Below are the code and all the weights of a small trained network. Each question names an input and a target symbol and asks about switching units off, where a switched-off unit gives its printed mean instead of its output.

import numpy as np


def w(rows, s, z=0):
    codes = np.array(rows[::2]) - 128.0
    scale = np.full(codes.shape[1], s)
    scale[-1] = z or s
    return codes * scale


def f(y):
    return np.maximum(y, 0)


def softmax(a):
    e = np.exp(a - a.max(-1, keepdims=True))
    return e / e.sum(-1, keepdims=True)


def log_softmax(a):
    a = a - a.max(-1, keepdims=True)
    return a - np.log(np.exp(a).sum(-1, keepdims=True))


def net(x, mask):
    ids = ['ΘΞΣΦβγεζηλμπω'.index(c) for c in x.split()]
    T = len(ids)
    res = E[ids] + P[:T]
    q, k, v = (res @ M[0].T for M in (Q, K, V))
    z = softmax(np.where(np.tri(T) > 0, q @ k.T / 2**0.5, -1e9)) @ v
    res = res + np.where(mask[0], z, O[0][:, -1]) @ O[0][:, :-1]
    y = f(res @ A[0][:, :-1].T + A[0][:, -1])
    res = res + np.where(mask[1:13], y, B[0][:, -1]) @ B[0][:, :-1]
    return log_softmax(res[-1] @ U[:, :-1].T + U[:, -1])


Q, K, V, O, A, B = {}, {}, {}, {}, {}, {}
E = w([
[105,114,88,99,78],'Θ',
[126,90,46,84,115],'Ξ',
[113,217,89,159,145],'Σ',
[106,128,117,108,59],'Φ',
[178,5,147,147,210],'β',
[184,189,179,58,141],'γ',
[40,188,167,134,144],'ε',
[160,155,62,36,148],'ζ',
[70,136,141,49,197],'η',
[196,121,214,187,190],'λ',
[77,76,39,122,95],'μ',
[102,16,112,87,136],'π',
[75,27,152,120,84],'ω',
],0.018)
P = w([
[218,162,184,3,35],'0',
[150,119,184,53,20],'1',
[137,124,174,65,30],'2',
[121,108,165,86,45],'3',
[102,85,159,110,54],'4',
[81,90,155,128,62],'5',
[136,123,108,80,118],'6',
[93,75,125,134,108],'7',
[126,96,94,101,154],'8',
[125,91,80,110,175],'9',
[129,90,67,109,199],'10',
[99,73,69,143,201],'11',
[126,92,40,116,242],'12',
[106,59,63,148,206],'13',
],0.0077)
Q[0] = w([
[149,168,251,159,179],'H0',
[232,198,247,254,189],'H0',
],0.014)
K[0] = w([
[121,108,163,89,62],'H0',
[189,119,128,76,3],'H0',
],0.017)
V[0] = w([
[67,181,136,139,151],'H0',
[133,211,92,253,126],'H0',
],0.015)
O[0] = w([
[9,98,114,126,171,132],'H0',
[98,116,157,199,36,5],'H0',
],0.013,0.011)
A[0] = w([
[148,62,122,132,138,73],'N0',
[149,141,216,152,173,252],'N1',
[111,226,156,150,137,209],'N2',
[70,131,137,142,157,176],'N3',
[140,214,127,190,200,204],'N4',
[82,66,2,93,79,203],'N5',
[42,106,75,92,66,80],'N6',
[85,143,246,88,171,119],'N7',
[100,138,46,49,48,176],'N8',
[130,209,86,152,90,220],'N9',
[185,173,95,114,40,131],'N10',
[230,67,93,158,99,119],'N11',
],0.0098,0.0042)
B[0] = w([
[111,163,88,171,20,156],'N0',
[113,30,107,43,129,170],'N1',
[63,109,59,50,63,158],'N2',
[108,160,88,185,96,188],'N3',
[32,135,189,190,6,201],'N4',
[84,156,249,114,176,251],'N5',
[204,156,47,62,112,210],'N6',
[138,72,137,130,175,183],'N7',
[85,58,109,148,86,220],'N8',
[102,51,222,188,123,160],'N9',
[180,87,96,145,31,160],'N10',
[40,73,110,234,128,182],'N11',
],0.011,0.013)
U = w([
[103,93,122,97,103,203],'Θ',
[158,148,174,85,104,228],'Ξ',
[109,145,153,108,162,3],'Σ',
[146,146,78,133,148,64],'Φ',
[127,146,76,144,119,52],'β',
[82,119,103,118,114,160],'γ',
[156,134,149,132,117,97],'ε',
[88,129,165,179,139,125],'ζ',
[137,113,86,192,147,169],'η',
[148,141,131,121,102,48],'λ',
[111,178,199,114,69,166],'μ',
[142,169,84,110,108,69],'π',
[153,80,253,172,129,53],'ω',
],0.012,0.0055)

Each question gives the input, a string of symbols that net reads in full, and the target symbol t.
The units are the heads (2 rows each of Q, K, V and O) and the neurons (one row each of A and B). Each row of codes is followed by its name. A weight is (code - 128) times the scale printed after its matrix; where a second scale follows, it is the last column's (O, A, B and U).
mask holds one flag per unit, heads first, then neurons. A switched-off unit (its flag False) gives its mean, the last column of its rows in O or B, instead of its output. The means were averaged over made-up inputs and are rounded, as every weight is.
A unit's drop is (log p(t) with every unit on - log p(t) with that unit switched off) / (log p(t) with every unit on - log p(t) with every unit switched off).
The circuit of an input: a set's keep is (log p(t) with only the set's units on - log p(t) with every unit switched off) / (log p(t) with every unit on - log p(t) with every unit switched off). Starting from the 12 units with the biggest drops (on a tie, the unit counted first), units are removed one at a time, each time the one whose removal leaves the highest keep (on an exact tie, the one counted first), for as long as the keep stays at least 0.8.
units of the circuit, in order: the units of the circuit, biggest drop first
unit that matters most: the unit with the biggest drop
top k neurons: the k neurons with the biggest drops, biggest first
input Σ μ Θ μ, target μ: units of the circuit, in order : (N5; H0)
input μ Σ ζ, target μ: top 2 neurons : (N5; N1)
input Φ ω π ε, target Θ: top 3 neurons : (N5; N1; N2)
input Ξ Σ ζ η Σ Θ Θ, target μ: top 4 neurons : (N5; N1; N11; N7)
input Σ λ π μ Φ π, target ω: units of the circuit, in order : (H0; N6)
input Ξ Ξ λ ε η ω Σ Ξ Ξ Σ γ η π, target Σ: unit that matters most : N5
input π Φ Ξ Σ Θ Σ π π μ π β Φ Ξ, target η: units of the circuit, in order : (H0; N11)
input γ π β π, target η: top 2 neurons : (N11; N5)
input Σ Θ Φ ω, target μ: units of the circuit, in order : (H0; N5; N6)
input η λ ω η Θ ω π, target Σ: units of the circuit, in order : (H0; N5; N4)
input Σ η ζ ε β Σ Ξ β Θ π, target η: units of the circuit, in order : (H0; N11; N4)
input η Ξ ζ Φ Φ Σ Θ Σ Φ γ Σ β Σ Φ, target μ: units of the circuit, in order : (H0; N5)
input Σ λ Φ η Σ ω Φ μ, target μ: units of the circuit, in order : (N5; H0; N6)
input η λ ω γ λ η η ζ, target Σ: unit that matters most : H0
input μ γ η Σ γ Σ ζ Φ η λ Ξ, target ω: units of the circuit, in order : (N5; H0)
input Ξ ω π ζ η η Ξ ζ ζ ε ζ η, target Σ: units of the circuit, in order : (H0; N11; N8; N5)
input Σ ε Ξ ζ ε, target γ: top 2 neurons : (N3; N2)
input Σ Ξ π Σ Φ, target μ: top 2 neurons : (N5; N6)
input ζ π Σ η η Φ, target Σ: top 2 neurons : (N5; N4)
input π Σ γ η π Φ π λ β Φ Σ, target μ: unit that matters most : N4
